Here is a tiny trained network, its code and every weight. The questions are about switching its units off for an input and a target symbol, where a switched-off unit gives its printed mean instead of its output.

import numpy as np


def w(rows, s, z=0):
    codes = np.array(rows[::2]) - 128.0
    scale = np.full(codes.shape[1], s)
    scale[-1] = z or s
    return codes * scale


def f(y):
    return np.maximum(y, 0)


def softmax(a):
    e = np.exp(a - a.max(-1, keepdims=True))
    return e / e.sum(-1, keepdims=True)


def log_softmax(a):
    a = a - a.max(-1, keepdims=True)
    return a - np.log(np.exp(a).sum(-1, keepdims=True))


def net(x, mask):
    ids = ['βγεζηστφ'.index(c) for c in x.split()]
    T = len(ids)
    res = E[ids] + P[:T]
    r = res
    for j in range(3):
        rows = slice(3 * j, 3 * j + 3)
        q, k, v = (r @ M[0][rows].T for M in (Q, K, V))
        z = softmax(np.where(np.tri(T) > 0, q @ k.T / 3**0.5, -1e9)) @ v
        o = O[0][rows]
        res = res + np.where(mask[j], z, o[:, -1]) @ o[:, :-1]
    y = f(res @ A[0][:, :-1].T + A[0][:, -1])
    res = res + np.where(mask[3:15], y, B[0][:, -1]) @ B[0][:, :-1]
    return log_softmax(res[-1] @ U[:, :-1].T + U[:, -1])


Q, K, V, O, A, B = {}, {}, {}, {}, {}, {}
E = w([
[5,83,153,61,151,153,87,93],'β',
[51,167,130,75,94,185,119,152],'γ',
[113,75,125,155,142,101,105,152],'ε',
[67,103,154,201,108,134,157,178],'ζ',
[148,68,114,113,192,166,162,160],'η',
[175,158,143,108,59,136,101,118],'σ',
[186,145,173,100,196,174,177,121],'τ',
[157,82,199,133,112,137,96,90],'φ',
],0.023)
P = w([
[86,162,52,129,239,48,254,63],'0',
[167,105,180,37,98,89,112,175],'1',
[87,142,98,144,167,176,28,128],'2',
[95,155,132,156,128,96,137,77],'3',
[168,96,190,51,84,92,104,197],'4',
[109,92,110,193,131,191,90,143],'5',
[91,184,135,156,105,109,132,88],'6',
[176,98,184,92,92,81,134,225],'7',
[156,35,74,189,95,174,93,143],'8',
[90,181,130,127,95,107,115,78],'9',
[170,92,188,85,86,78,121,220],'10',
[160,20,104,221,88,191,106,134],'11',
[90,202,131,126,95,117,124,80],'12',
],0.014)
Q[0] = w([
[123,117,164,81,140,171,110,242],'head 1',
[141,101,254,78,142,79,119,182],'head 1',
[124,124,113,162,135,167,125,55],'head 1',
[144,97,114,131,197,145,92,177],'head 2',
[120,125,195,71,77,96,155,199],'head 2',
[101,128,151,176,201,92,143,115],'head 2',
[172,146,203,75,149,93,112,182],'head 3',
[150,177,136,156,97,181,109,119],'head 3',
[140,184,129,140,124,129,219,35],'head 3',
],0.0099)
K[0] = w([
[154,112,71,119,158,115,160,160],'head 1',
[111,156,140,115,153,71,165,69],'head 1',
[164,143,146,181,87,169,108,182],'head 1',
[92,146,151,99,217,136,186,87],'head 2',
[94,157,1,121,128,76,192,117],'head 2',
[101,89,144,169,117,142,128,131],'head 2',
[175,110,53,108,131,105,158,93],'head 3',
[113,136,131,128,132,130,174,114],'head 3',
[126,99,132,174,103,203,108,128],'head 3',
],0.015)
V[0] = w([
[139,193,120,101,143,176,156,182],'head 1',
[181,113,228,152,108,134,121,45],'head 1',
[73,91,92,76,149,144,50,149],'head 1',
[133,26,114,80,218,140,98,157],'head 2',
[145,202,128,1,148,235,114,181],'head 2',
[180,123,151,146,134,172,123,126],'head 2',
[104,128,132,109,17,115,108,122],'head 3',
[151,85,147,146,138,67,148,76],'head 3',
[61,56,55,144,140,116,153,84],'head 3',
],0.01)
O[0] = w([
[186,153,107,134,88,170,159,177,162],'head 1',
[163,51,254,133,202,106,136,114,116],'head 1',
[67,164,147,154,182,79,94,186,109],'head 1',
[42,151,180,223,143,110,116,175,215],'head 2',
[135,183,189,113,177,185,163,151,189],'head 2',
[181,103,141,217,154,113,131,124,125],'head 2',
[85,120,124,37,82,136,105,159,3],'head 3',
[129,75,177,104,146,103,88,125,152],'head 3',
[106,80,118,207,81,116,121,164,178],'head 3',
],0.0098,0.011)
A[0] = w([
[144,66,157,123,15,118,156,127,76],'neuron 1',
[171,108,94,186,159,73,211,171,254],'neuron 2',
[197,117,144,189,69,182,147,217,80],'neuron 3',
[30,88,120,120,159,225,166,120,212],'neuron 4',
[106,147,117,206,222,161,60,96,122],'neuron 5',
[82,226,163,204,182,89,105,83,101],'neuron 6',
[159,133,2,145,126,136,96,33,87],'neuron 7',
[89,171,127,97,164,119,152,18,227],'neuron 8',
[221,163,120,112,97,173,113,185,67],'neuron 9',
[168,143,99,93,190,154,174,186,117],'neuron 10',
[114,159,127,80,102,158,74,235,39],'neuron 11',
[130,132,153,180,98,64,164,94,23],'neuron 12',
],0.0084,0.0018)
B[0] = w([
[199,109,109,137,134,134,150,27,163],'neuron 1',
[89,110,150,140,107,87,181,67,231],'neuron 2',
[166,180,154,122,135,172,59,177,245],'neuron 3',
[153,99,91,137,164,163,95,92,215],'neuron 4',
[170,143,131,129,124,153,176,170,253],'neuron 5',
[159,70,133,78,82,133,150,157,247],'neuron 6',
[137,184,135,95,254,82,90,160,148],'neuron 7',
[143,142,84,88,82,145,110,185,156],'neuron 8',
[105,137,155,178,178,156,191,83,177],'neuron 9',
[162,183,140,135,55,80,110,96,185],'neuron 10',
[78,177,184,123,139,138,145,104,169],'neuron 11',
[142,139,160,102,116,168,55,188,174],'neuron 12',
],0.01,0.016)
U = w([
[174,93,83,99,104,189,86,228,146],'β',
[95,79,145,217,172,191,173,93,131],'γ',
[150,59,113,56,1,160,231,108,119],'ε',
[99,105,122,174,67,97,145,76,243],'ζ',
[105,57,215,88,119,96,149,90,1],'η',
[182,129,103,76,115,100,106,148,172],'σ',
[109,152,124,108,48,145,158,118,62],'τ',
[79,124,197,102,133,40,146,172,169],'φ',
],0.007,0.0054)

Each question gives the input, a string of symbols that net reads in full, and the target symbol t.
The units are the heads (3 rows each of Q, K, V and O) and the neurons (one row each of A and B). Each row of codes is followed by its name. A weight is (code - 128) times the scale printed after its matrix; where a second scale follows, it is the last column's (O, A, B and U).
mask holds one flag per unit, heads first, then neurons. A switched-off unit (its flag False) gives its mean, the last column of its rows in O or B, instead of its output. The means were averaged over made-up inputs and are rounded, as every weight is.
A unit's drop is (log p(t) with every unit on - log p(t) with that unit switched off) / (log p(t) with every unit on - log p(t) with every unit switched off).
The circuit of an input: a set's keep is (log p(t) with only the set's units on - log p(t) with every unit switched off) / (log p(t) with every unit on - log p(t) with every unit switched off). Starting from the 12 units with the biggest drops (on a tie, the unit counted first), units are removed one at a time, each time the one whose removal leaves the highest keep (on an exact tie, the one counted first), for as long as the keep stays at least 0.8.
circuit, biggest first: the units of the circuit, biggest drop first
unit that matters most: the unit with the biggest drop
top k neurons: the k neurons with the biggest drops, biggest first
which heads matter: for each layer, one digit per head in row order, 1 if its drop is at least 0.15 and else 0, layers parted by /
input ζ τ η γ τ φ τ τ β ε, target φ: circuit, biggest first -> (head 1; neuron 4)
input ε γ η β β ζ, target β: unit that matters most -> neuron 2
input τ β σ γ τ ε τ β τ ζ τ σ, target γ: circuit, biggest first -> (head 2; neuron 9)
input ζ φ η η ζ τ β β β β γ, target σ: which heads matter -> 110
input ε η η σ, target σ: circuit, biggest first -> (head 2; neuron 7)
input η σ η ζ, target ζ: circuit, biggest first -> (head 2; neuron 6)
input ε σ ζ τ τ σ γ φ, target ζ: which heads matter -> 010
input γ β τ ε ζ η β ζ ζ γ τ ζ τ, target ζ: which heads matter -> 011
input τ ε τ η τ τ ζ γ, target γ: circuit, biggest first -> (head 1; neuron 6; head 3)
input ζ ε σ φ η φ σ γ ε β τ, target σ: circuit, biggest first -> (neuron 7; head 2; head 1)
input σ τ ε τ β τ ζ, target ζ: circuit, biggest first -> (head 2; neuron 5)
input η η ε β φ, target β: circuit, biggest first -> (neuron 3; neuron 12; head 3)
input β ε τ, target β: which heads matter -> 010
input τ η ε η τ η σ β ζ, target β: circuit, biggest first -> (neuron 3)
input τ τ φ, target β: top 2 neurons -> (neuron 6; neuron 5)
input η ζ β ε τ τ τ, target ε: top 2 neurons -> (neuron 6; neuron 3)
input γ τ ε β β β τ φ β η ε, target τ: which heads matter -> 110
input σ τ φ β β τ ε η σ, target γ: circuit, biggest first -> (neuron 6; neuron 9)
input τ ε η ζ η, target γ: top 2 neurons -> (neuron 9; neuron 6)
input β γ τ τ τ η τ τ β η τ, target φ: circuit, biggest first -> (head 1; head 2)
input τ γ ε σ τ τ ζ σ τ σ σ β β, target β: which heads matter -> 000
input β β η τ σ, target φ: which heads matter -> 110
